Below are the code and all the weights of a small trained network. Each question names an input and a class and asks about switching units off, where a switched-off unit gives its printed mean instead of its output.

import numpy as np


def w(rows, s, z=0):
    codes = np.array(rows[::2]) - 128.0
    scale = np.full(codes.shape[1], s)
    scale[-1] = z or s
    return codes * scale


def f(y):
    return y / 2 * (1 + np.tanh(0.7978845608 * (y + 0.044715 * y**3)))


def log_softmax(a):
    a = a - a.max(-1, keepdims=True)
    return a - np.log(np.exp(a).sum(-1, keepdims=True))


def net(x, mask):
    res = np.array(x, float).reshape(1, 2) / 4 @ E
    y = f(res @ A[0][:, :-1].T + A[0][:, -1])
    res = res + np.where(mask, y, B[0][:, -1]) @ B[0][:, :-1]
    return log_softmax(res[-1] @ U[:, :-1].T + U[:, -1])


A, B = {}, {}
E = w([
[50,61,78,101,178,2,86,60,159,108,65],'x0',
[234,96,195,194,228,137,98,106,162,185,100],'x1',
],0.011)
A[0] = w([
[84,53,92,125,152,54,38,93,166,122,176,93],'N0',
[93,76,88,99,187,57,125,124,179,108,61,116],'N1',
[55,185,96,2,87,107,155,142,138,71,188,75],'N2',
[56,94,152,168,173,178,195,81,79,138,106,254],'N3',
[250,88,142,176,231,108,106,115,164,213,83,56],'N4',
[186,176,152,153,116,184,196,245,109,160,234,79],'N5',
[45,112,63,106,82,124,204,164,61,136,146,109],'N6',
[67,46,109,157,138,94,136,58,136,110,68,90],'N7',
],0.0086,0.016)
B[0] = w([
[140,136,102,146,105,183,168,70,121,79,199,180],'N0',
[115,140,128,185,64,175,190,131,101,96,141,197],'N1',
[206,148,187,50,197,151,50,122,71,165,111,193],'N2',
[51,74,94,201,126,58,156,214,188,181,85,250],'N3',
[214,172,210,7,218,146,75,120,75,157,109,211],'N4',
[81,129,60,152,130,129,185,14,132,20,196,231],'N5',
[153,147,218,58,157,110,95,109,165,190,101,190],'N6',
[113,140,87,110,118,177,166,28,126,107,184,175],'N7',
],0.013,0.016)
U = w([
[111,138,77,126,84,177,209,19,123,40,169,57],'0',
[178,145,232,33,173,143,50,104,112,201,88,66],'1',
[69,100,76,185,90,18,163,251,173,188,77,254],'2',
],0.012,0.009)

Each question gives the input, the list of numbers given to net, and the class t.
The units are the neurons (one row each of A and B). Each row of codes is followed by its name. A weight is (code - 128) times the scale printed after its matrix; where a second scale follows, it is the last column's (A, B and U).
mask holds one flag per neuron, in row order. A switched-off neuron (its flag False) gives its mean, the last column of its row in B, instead of its output. The means were averaged over made-up inputs and are rounded, as every weight is.
A unit's drop is (log p(t) with every unit on - log p(t) with that unit switched off) / (log p(t) with every unit on - log p(t) with every unit switched off).
most important unit: the unit with the biggest drop
k most important neurons: the k neurons with the biggest drops, biggest first
drop when u is switched off: that unit's drop, to one decimal
input [3,-3], class 2: 2 most important neurons => [N5 N4]
input [4,-6], class 1: most important unit => N2
input [5,-7], class 1: 2 most important neurons => [N2 N6]
input [8,8], class 0: 4 most important neurons => [N1 N0 N7 N2]
input [-5,5], class 0: 2 most important neurons => [N5 N2]
input [7,7], class 0: 3 most important neurons => [N1 N0 N7]
input [2,-4], class 1: 3 most important neurons => [N2 N6 N5]
input [-3,-4], class 1: 2 most important neurons => [N2 N6]
input [7,6], class 0: 2 most important neurons => [N1 N0]
input [0,-2], class 2: drop when N4 is switched off => 0.1
input [-3,-3], class 2: drop when N4 is switched off => 0.6
input [3,1], class 2: drop when N5 is switched off => 1.1
